Below is a small trained network, with its code and all its weights. Each question gives an input and a class and asks what happens when units are switched off, that is, made to give their printed mean instead of their output.

import numpy as np


def w(rows, s, z=0):
    codes = np.array(rows[::2]) - 128.0
    scale = np.full(codes.shape[1], s)
    scale[-1] = z or s
    return codes * scale


def f(y):
    return y / 2 * (1 + np.tanh(0.7978845608 * (y + 0.044715 * y**3)))


def log_softmax(a):
    a = a - a.max(-1, keepdims=True)
    return a - np.log(np.exp(a).sum(-1, keepdims=True))


def net(x, mask):
    res = np.array(x, float).reshape(1, 7) / 4 @ E
    y = f(res @ A[0][:, :-1].T + A[0][:, -1])
    res = res + np.where(mask, y, B[0][:, -1]) @ B[0][:, :-1]
    return log_softmax(res[-1] @ U[:, :-1].T + U[:, -1])


A, B = {}, {}
E = w([
[169,159,189,123,145],'x0',
[37,153,185,121,55],'x1',
[153,147,57,128,132],'x2',
[101,200,82,122,186],'x3',
[156,58,163,183,69],'x4',
[168,178,150,88,2],'x5',
[113,90,202,24,162],'x6',
],0.0086)
A[0] = w([
[107,159,138,108,154,119],'N1',
[145,118,55,134,122,235],'N2',
[111,181,133,109,167,103],'N3',
[125,125,134,68,74,71],'N4',
[140,37,191,99,103,219],'N5',
[180,221,109,132,142,227],'N6',
[179,32,210,114,127,252],'N7',
[99,219,143,107,151,120],'N8',
[58,91,156,229,115,205],'N9',
[153,86,179,144,143,186],'N10',
[174,167,135,166,106,160],'N11',
[81,81,184,117,153,38],'N12',
[92,136,139,176,121,86],'N13',
[111,128,125,249,99,115],'N14',
[94,112,207,76,41,88],'N15',
[232,171,63,148,106,232],'N16',
[180,136,55,141,166,171],'N17',
[59,117,51,95,147,128],'N18',
[226,96,90,93,76,188],'N19',
[123,158,142,99,175,216],'N20',
[124,107,65,134,172,92],'N21',
[99,145,174,101,60,72],'N22',
[175,198,145,88,94,163],'N23',
[99,137,119,191,90,98],'N24',
[151,139,70,116,219,173],'N25',
],0.012,0.004)
B[0] = w([
[147,186,151,142,115,154],'N1',
[130,94,138,158,166,202],'N2',
[159,175,195,112,125,168],'N3',
[51,146,89,104,126,166],'N4',
[126,176,191,149,179,232],'N5',
[133,88,149,199,137,213],'N6',
[131,156,255,167,150,254],'N7',
[201,141,183,140,96,188],'N8',
[196,42,140,74,148,216],'N9',
[167,122,173,144,111,184],'N10',
[100,104,118,156,52,173],'N11',
[141,164,123,170,141,166],'N12',
[183,100,96,55,104,144],'N13',
[143,47,98,81,90,208],'N14',
[76,150,125,103,190,230],'N15',
[94,87,145,250,119,237],'N16',
[70,137,92,228,193,218],'N17',
[192,152,123,112,174,192],'N18',
[81,124,153,154,80,211],'N19',
[147,174,157,169,146,191],'N20',
[109,128,109,105,188,187],'N21',
[70,129,84,101,172,191],'N22',
[89,122,148,160,85,196],'N23',
[150,83,102,110,117,170],'N24',
[121,146,142,134,217,247],'N25',
],0.0093,0.0094)
U = w([
[172,70,117,70,155,107],'0',
[96,94,55,222,58,79],'1',
[32,232,132,85,118,40],'2',
[215,255,77,92,130,3],'3',
[177,172,241,193,128,223],'4',
[68,179,78,166,227,169],'5',
[146,88,69,26,65,140],'6',
],0.0088,0.0036)

Each question gives the input, the list of numbers given to net, and the class t.
The units are the neurons (one row each of A and B). Each row of codes is followed by its name. A weight is (code - 128) times the scale printed after its matrix; where a second scale follows, it is the last column's (A, B and U).
mask holds one flag per neuron, in row order. A switched-off neuron (its flag False) gives its mean, the last column of its row in B, instead of its output. The means were averaged over made-up inputs and are rounded, as every weight is.
A unit's drop is (log p(t) with every unit on - log p(t) with that unit switched off) / (log p(t) with every unit on - log p(t) with every unit switched off).
The circuit of an input: a set's keep is (log p(t) with only the set's units on - log p(t) with every unit switched off) / (log p(t) with every unit on - log p(t) with every unit switched off). Starting from the 12 units with the biggest drops (on a tie, the unit counted first), units are removed one at a time, each time the one whose removal leaves the highest keep (on an exact tie, the one counted first), for as long as the keep stays at least 0.8.
units of the circuit, in order: the units of the circuit, biggest drop first
top k neurons: the k neurons with the biggest drops, biggest first
drop of u: that unit's drop, to one decimal
input [0,8,3,6,-8,5,-1], class 4: units of the circuit, in order : (N8)
input [-5,7,8,-5,4,8,-1], class 2: units of the circuit, in order : (N15, N4)
input [-1,-1,-1,4,8,6,8], class 2: units of the circuit, in order : (N15, N4, N16)
input [8,7,1,-5,3,7,8], class 2: top 3 neurons : (N15, N22, N4)
input [1,3,-4,-7,-6,1,0], class 5: top 3 neurons : (N15, N22, N19)
input [3,-1,8,-5,-5,1,1], class 1: top 2 neurons : (N7, N5)
input [-8,2,-2,5,-2,-5,-8], class 0: top 2 neurons : (N9, N14)
input [1,-2,-2,5,-2,8,5], class 2: top 2 neurons : (N4, N7)
input [-5,-1,7,-6,-8,2,-7], class 1: drop of N16 : 0.2
input [5,-1,3,-3,-4,5,-1], class 1: drop of N5 : 0.1
input [-6,6,-8,5,4,3,4], class 2: drop of N12 : 0.0
